[ 10 -35 -43  -4 -38   5   3  33 -38 -66  35  -6   8  10   4  31 -18   8
  24   8 -11  11  30 -37 -48 -25 -16 -84  -2  11 -88  25 -19  63   1 -27]	kip
[  1   7 -17  17 -12  -7 -20  12  -8 -22   7   0 -18  -6  -3  -6   0  10
  22  11  20 -12  -1 -26   8  20 -14 -26  -9  13 -22  11 -21  32  -3  -9]	tosog
[ 10 -19 -67  22 -30   5 -11  22 -28 -20 -17  21 -20  -6   0 -35  26  53
  -4  38  -5  40 -13 -43 -15 -21 -31 -59  -9  38 -57  10  -4  39   9  15]	kur
[-11  -2  49   4  -7 -31 -57 -51  11   7 -50  12  38   9  21 -83 -17 -19
 -35  54  18 -13  12  -6  16  32  -6  70  25   4  83 -38  40 -67  19 -36]	denus
[ 21  -6   7 -39   1  57  41 -36  21 -37  64   1 -29  -5  -8   6 -44  11
 -17 -15 -29  -8  40  31  17 -15 -18  -9   4 -42  -2  -1 -45 -49  -8 -15]	lugu
[-15 -24  20  -9 -27 -33 -32  -3   4  11 -47   1  29  -6  12   0  -4  -2
  25 -19  28 -23  -7  -1 -13  17  22   4   4  17  22  -5 -27   4   7  -4]	Kapu
[ -5   7   9  12 -13  27  15  25  18  15 -36  -2  19 -13   9  46 -10  13
  55 -46  26   5 -14   8  22  -7   8 -11   5   1 -23  13 -24   0  -3   0]	duza
[-31 -11  -5  35 -52 -10  -7  56 -12 -21 -18  -8  27 -14  17  76 -16 -10
  73 -55  34   8   0 -27  -1   3  12 -47  -1  15 -84  29 -37  63   9 -28]	duza
[ 19   1  13 -35  18  -9 -59 -35  19 -14 -58   5 -39  29 -14 -41  -8  12
 -16  29  13 -14 -49 -21 -20  -3  13  29  -2   6 100 -15  13 -51   4  14]	Sonu
[ 25   9  15   5  18  17 -19 -24   5  11 -57  10   7  -4  -2 -59 -18  33
 -20  55   5  17  -8  -9  35   2  -5  39   9  -1  65 -23  34 -67  -4 -16]	duza
[ -3  15 -35   9  -8  15  -3  23   7  26 -13  21 -17  -3  -2  27  40  26
  21 -30  25  -3 -30  -4  23 -11  -8 -43  -9  14 -55  34 -38  29  -1  40]	kur
[  3 -21  -4 -42 -18  -2   9  12   9  33 -29 -19  33  -7  12  57   5 -23
  44 -37   8 -21 -12   8 -31  -4  45 -30   7  31   1  -2 -41  20 -16  26]	Kapu
[-25 -34 -11  19 -61 -36 -23  25 -21 -25 -35  15  22 -17   8 -15  -4  25
  40 -13  26   4  13 -19 -24   3 -10 -18  -6  23 -34   1 -35  43  19 -16]	Kapu
[-28   8  43  18   3 -11 -26 -19  25  33 -17  27  20   0  16 -26  18   7
  -9 -21  25 -28  14  12  63  22 -16  28  10 -17   2  11 -26 -19   7 -11]	kur
[ 11   4   9 -49   1   0  -8  -6   3  12  44 -38  25  16  24  89 -20 -83
  -1  10 -23 -34   5   1 -14   8  54 -31  20  22  -4   0  -1   8 -28   5]	denus
[  24  -38  -53    7  -52   14  -15   18  -17 -100   -3   11  -34   -7
   -6   -5  -19   65   26    2   23   37  -43  -11  -56  -15  -41  -73
  -17   23  -66    9  -20   48   48   15]	Seti
[ 18  47   8   6  39   1 -42  -9 -17  13  -8   7 -33   5 -14  -4  -5  13
 -34  55   5 -17 -20 -16  73  22  17  23  -6 -12  28  20  23 -31 -20  -6]	duza
[ -4 -13  54 -31  16 -24 -30 -37  11  18  -6 -24  58  14  24  18 -11 -66
 -17  37 -31  -9  46  11  -1  28  43  15  30  10  68 -26   6 -20 -26 -46]	Fofo
[ 43   0 -31 -22   8  53  38   4  16 -26  33 -13 -38  -5  -6  16 -22  29
  26  -2 -12  -2 -13   8 -12 -17 -12 -44   2   8 -12   2 -27   4 -23  23]	tosog
[  1  -6  26 -21  23  16  -3 -55  13  33 -18   0  46  -2   4 -93  -5  16
 -32  44 -12   6  30   5  29  27  -6  56  13  -5  63 -28  18 -56 -11 -17]	tafa
[ 38 -17   0 -16   3  30   9 -25   3 -50  16  23 -53  -6  -9 -58 -56  77
 -15  22 -16  -3  -3  33   7 -18 -28   5   0 -26  40 -11 -14 -56   6   9]	Kapu
[ 10   7 -31 -30  -1  68  57   5  18 -43  67  -3 -64  -4  -8  65 -30  19
  32 -79   0 -17  15  34  -2 -51 -12 -46  -4 -43 -69  52 -89  -7   8   7]	lugu
[ 29  12   1 -60  29  21   9 -23  -3  19  18  -7  -9  16 -16   9  10 -24
 -29  53 -38  -5  25 -28   4 -20  23   2  -5   9  40 -17   7 -11 -45  18]	Sonu
[ 43  -5  -9 -36  18  29  -5 -20  -3 -34  40 -11 -20   4  -8  24 -17   3
 -24  25  -7 -10 -25  18  -5   6   7 -36  -6   3 -10   2 -10   4   1  17]	Seti
[ -1  -9   7  13 -20  11  -2  23  -8 -26   3 -11   7  -8  11  44 -37   5
  30 -11   0   9   6 -13   9  -5  10 -25   6   0 -37  12 -16  17  -8 -27]	duza
[-18 -54  18  -5 -26   1  37  -5  35  24  -7 -44  74 -12  37  46 -15 -59
  51 -39   7  15  21  14 -45 -11  28 -37  27  34   9 -11 -31  10 -22 -13]	gup
[ -2 -74  -6 -20 -38  21  19 -14   2 -55  22 -33  51  -4  26 -24 -58  12
  22   1 -36  35  30  -6 -66  -7  -2 -36  21  20 -16 -23 -14  10   5 -36]	tafa
[ -4  64   9  -5  33  -1 -14  -5   2  56 -27  37 -46  18 -28 -20  59   6
  -3  10  39 -32   0 -20  74   3  -9  45 -26 -22  28  20 -13 -17 -12  26]	Sonu
[ -7 -22  44 -27  -1 -31 -55 -44   9  -1 -63   1  27  20   9 -70  -5 -17
 -29  46  -4  -5  17 -39 -13  12  12  49  10  16  96 -40  28 -40   1 -33]	Sonu
[-32  -8   0  -6 -29  -9   1  36  18  27 -22 -11  24   1  14 101  29 -40
  74 -58  32   2   0   5 -26  15  37 -51  -1  29 -27  12 -47  51  -8  -4]	Fofo
[  5   2  -9 -20   2 -10 -32   4   0   0  -3 -13   8   6   0  63  22 -31
  14 -16  35 -25 -43   1  -9  25  29 -42 -12  26 -31  21 -27  45  11  19]	Seti
[ 37  -9  29 -10  19  40  -5 -37  29 -16 -72   2  -3  -4   3 -66 -44  53
 -12  36  -6  17 -36  17   8 -14 -10  44  26 -10  92 -26  28 -98   9  -7]	duza
[  4  17 -41  19 -21  -5 -16  32 -23 -28  -6  37 -70  -9 -24  -3   3  69
  31 -19  42 -11 -34   2  16  -4 -25 -27 -28  -9 -38  40 -40  22  17  33]	Kapu
[ 12  13 -28  -9  -4  13 -29 -27   4 -34 -16  17 -54   4 -19 -39  -6  36
 -18  13  14  -3 -22  -4  11   2 -19   2 -11 -10  26  11 -22 -44  17  -4]	lugu
[ 16 -14 -34 -28 -22   4  15  18 -18   1   0  -3   7 -16  -4  20   0  12
  19  10 -12   2   5  -8 -25 -13  13 -38  -6  29 -22   0 -24  29 -18  23]	Kapu
[ 20  15  -5 -32  -6  25  35  -7 -20  12  69 -12  22  -4  11  17  -8 -43
 -28  59 -47  -2  63 -12  19 -12   1  -6  10   9 -29 -17  16   7 -35 -12]	denus
[ 13  14 -18 -17  12  14  20  19 -22  25  35   2  20  10  -5  32  30 -21
   6   7  -7 -20  49 -24  18  -7  -5 -37  -6  -7 -63  24 -16  36 -33  -6]	kip
[ 42  -5 -31   2  -1  32   1   1 -27 -34 -13   4 -20 -10 -11 -39 -29  53
 -23  79 -28  45  -3 -31   9 -19 -16 -17   0  13   6 -12  33 -21 -11  -7]	duza
[  7 -36   3 -29 -26  -6   2   6  -5 -10  10 -20  25  -7  14  46 -26 -16
  26 -16 -15 -18  13   3 -31  -5  30 -37   7  18 -13  -5 -37  27 -14  -1]	Kapu
[-10  -3  -7  -3  -9  -9 -25   6  16  14 -49   8   1   5   1  19  21  -3
  39  -1  26  12 -15  -1 -13  17  18 -21   1  24  31  -3 -20  -4   6   3]	Fofo
[ -7 -35 -24  -7 -44 -27 -26  22 -11 -21 -37  -8   8  -4  10  24 -10   9
  43 -18  19  -6 -25 -14 -46  -3  22 -39  -2  38 -12   6 -33  37  10   7]	Kapu
[ 56 -41 -32 -28   5  42   3 -18 -16 -85  31 -10 -28  20  -4 -19 -56  44
 -23  49 -41  18  -2  -5 -59 -32 -19 -64   5  -4   4  -4  21 -24   1 -13]	kip
[ 10   7  -8 -12  -1  18  13  26  -3  20 -11 -24  23  -8  11  68  -4 -24
  31  -6  -9   1  -4 -20   8  -3  35 -29   7  19 -25  10  -8  18 -27  -6]	duza
[ 22 -39   7 -28 -20  11 -11 -28  14 -46   5 -23  16  12  30  -7 -60 -16
  -5  35 -30   5  -4   4 -56  -7   7 -15  33  22  39 -35  21 -39   7 -13]	denus
[  9   7   0  10   5  20   0  -2   0 -44  33  29 -66   3 -12 -19 -21  48
   0  25   0  16  19  25  25   3 -31 -12  -8 -31  12   5 -17 -28   9 -18]	Fofo
[  3  40  20 -16  41  18  35 -22  18  71  40   0   0 -11  -2  13  32 -32
 -15  21   3 -26  39  19  75   9   6   9   0 -16  19  25 -17 -29 -47  13]	gup
[-16  22  -2 -22  -5  10   4  -6   5   7  30  -1  -7  -3  -7  49   8 -29
   4 -36   6 -28  23   1  32  11  12 -11  -7 -14 -31  27 -54   8 -11 -11]	lugu
[ -2   1   1  -3  -4   9   0   5  15   5 -20  16 -12   0  -1   2  10  14
  29   2  11  16   7  12   5   7  -2 -15   1   5  19  -3 -23 -12   2  -4]	Fofo
[  8   8 -22  -6  12  -2  15  -9   0  36   9  -5   3  -8   1  -9  29 -17
  -8  47   0  10  20 -20  18   1   1 -17   0  22  15  12   1  -6 -34  11]	gup
[ 29 -42   7 -46  -6   5 -11 -40  11 -13 -39 -26  61   0  16 -18  -8 -24
 -20  38 -13  15 -10 -10 -51  12  19  -6  16  42  44 -47  20 -10   5  -7]	Seti
[  -4  -33  -65  -19  -45   31   45   42  -23  -28   50  -28   27  -12
    9   47   -6    7   50  -19  -25   34   22  -23  -55  -20    2  -83
   -4   37 -104   21  -34   82  -14    0]	tafa
[-13 -46 -28  -3 -53 -18 -12  42 -22 -43 -11 -18  45  13  21  62  -4 -25
  60 -36  14   6  13 -45 -70 -13  11 -90   1  32 -81  25 -33  82   9 -32]	kip
[  0 -20  27  -7  -5  -2 -24 -16   8 -21 -28   7  32  14   9 -27 -21   3
   6 -12  17 -17  12   0  -7   4 -13  -2  12 -16  16   1  -4 -23  15 -30]	kip
[ 18 -20 -70  17 -45   1   9  35 -41 -47 -17  35 -45 -24 -18 -59   0  89
  20  32   5  37  -5 -23 -26 -27 -50 -40 -21  19 -45   4 -18  30  19  21]	Kapu
[ -1 -26  24   0 -16  -7 -31   0  12  -9 -50 -30  44   1  25  36 -37 -22
  29 -11   5   1 -21 -18 -19   9  40  -7  21  23  24 -11   2  -8  -4 -31]	duza
[ 20  14 -21 -20  30  30   2 -23 -25 -18  65  -1 -31   2 -13 -39 -17  35
 -43  57 -36   2  21  -5  34  12  -8  -5 -12 -13  -9  18   6  -8 -20  -7]	tafa
[ 29   7   0   4  17   9 -14 -29  -6 -37  18   6 -36  -2 -10 -71 -21  37
 -33  69 -15  -5  10 -13  25  18 -31  12   1  -5  35 -13  13 -26  -9 -15]	tosog
[-17 -25   3  -6 -37   3  -7 -28   3 -38 -13   9  17  -9   4 -47 -22   8
  -9  -1   1  11  37 -11  -5   4 -21   8   5  -2   7 -13 -24 -23  20 -47]	lugu
[-13 -35  22 -17 -42   6  15  -6  24   4 -19 -18  65  -3  37  18 -25 -40
  34 -23   4   6  21   4 -44  -5   9  -3  31  27   2 -34  -6  -4   3 -13]	denus
[ 21  52  -9 -22  39  20  -5   0 -13  -2  53  23 -86  19 -33  11  11  16
 -21  24  -4 -29   6 -14  52 -14  -7   0 -27 -32  -6  32 -19  -1 -25  24]	Sonu
[ -8   9  39 -23  22 -14 -26 -27  28  56 -47  -1  33  10   8   7  25 -39
   4  15   8 -10  10  14  22  35  35  24  12  11  80 -21   1 -38 -14 -15]	Fofo
[ 43  12 -15 -32  25  25  -2 -31 -10  -6  12  11  -9  -4 -19 -38  17  22
 -49  65  -5   7  -7   1  20   6 -16   0 -12   8  11 -10  17 -11  -2  17]	Seti
[-11 -44  24   4 -27 -29 -48 -25  24 -15 -78 -20  49  -3  32 -59 -20  -4
  17   1  19  -5  -5 -23 -41  36   3  17  24  40  65 -41  15 -17  14 -41]	tosog
[ 23  -3   8 -32  24 -12 -20 -33   7  33 -26 -30  41   1   8 -27   7 -43
 -21  58 -19 -16  10 -32  -6  30  28  17  17  37  66 -38  23 -15 -37 -10]	tosog
[-20   2  15  -2 -23  29  10 -19  39 -24  -6  25 -19  -8  -4  -8 -23  29
  28 -71  37 -12   6  38  25   2 -29   9  -2 -38   0  13 -61 -44  28 -11]	lugu
[ -27    8  -40   44  -33  -12  -11   47  -26   -5   27   26  -20   -4
    4   36   34   23   23  -26   27    3    6  -27   30    0  -23  -62
  -20   12 -114   48  -44   81    4    5]	kur
[ 11  36  24 -36  36  33  25 -59  15  46  25  17   7  -9 -19 -52  16 -12
 -58  37 -22 -23  58  12  77  17 -12  58   0 -33  48 -17 -10 -74 -26 -18]	lugu
[ 49  -3  20 -50  38  37  29 -46  16  13  38 -30  18  -2   7 -21 -21 -21
 -35  66 -58 -15  42  -2  10   8  10   9  22   6  57 -39  14 -37 -53 -11]	tosog
[ 11 -23 -39 -12 -23   7  10  19 -22 -25  20  -4  -3  -3   0  23   5   1
  14  49 -33  42  33 -24 -35  -7   4 -61  -2  33 -23 -11  -8  34 -16 -15]	Fofo
[ 57 -14 -24 -30   7  37   1 -21  -4 -62  22  14 -76  -2 -18 -40 -55  82
 -21  40 -27   0 -31  30 -12 -23 -20 -19  -3 -15  40  -4  -8 -53   1  29]	Kapu
[-18  10  23  15 -10   6   4   2  35  27 -41   4  26 -13  10  -7  10  -2
  53 -52  52 -23   0   7  22  22 -10  13   4   4   7  -1 -36   5   2  -6]	tosog
[ 11  24 -52 -22 -12  29  20  41  -8 -14  20  15 -65   7 -29  56  26  25
  43 -21  15   5 -18 -27  -8 -41  -6 -54 -31   7 -56  33 -42  50 -14  49]	Sonu
[-26 -23  11  -8 -28  -2  10   0  55  39 -61 -17  48 -11  24  33  11 -30
  71 -62  54  -1 -28  15 -27   1  22 -23  17  31  32   8 -40 -14   1  19]	gup
[-17  -3  94 -63   7  -5  -2 -40  61  44 -28 -20  65  30  29  65  -9 -98
  29 -68   3 -62  24   4  14  14  51  35  21 -21  84 -17 -19 -42 -10 -15]	Sonu
[ -3  -9 -38  32 -33 -21 -30  24 -14 -41 -17  -2 -17  -4  -1  -5   2  18
  38   9  31   5 -20 -45 -21  15 -16 -44 -13  33 -30  11 -17  54  10 -10]	tosog
[ 23  -5 -16 -66  13  10   4  -7   2  10  -6 -26   1  17  -7  38   2 -42
   2  23 -36  -3  -5 -39 -40 -25  43 -20  -2  29  36 -19  -2   5 -32  25]	Sonu
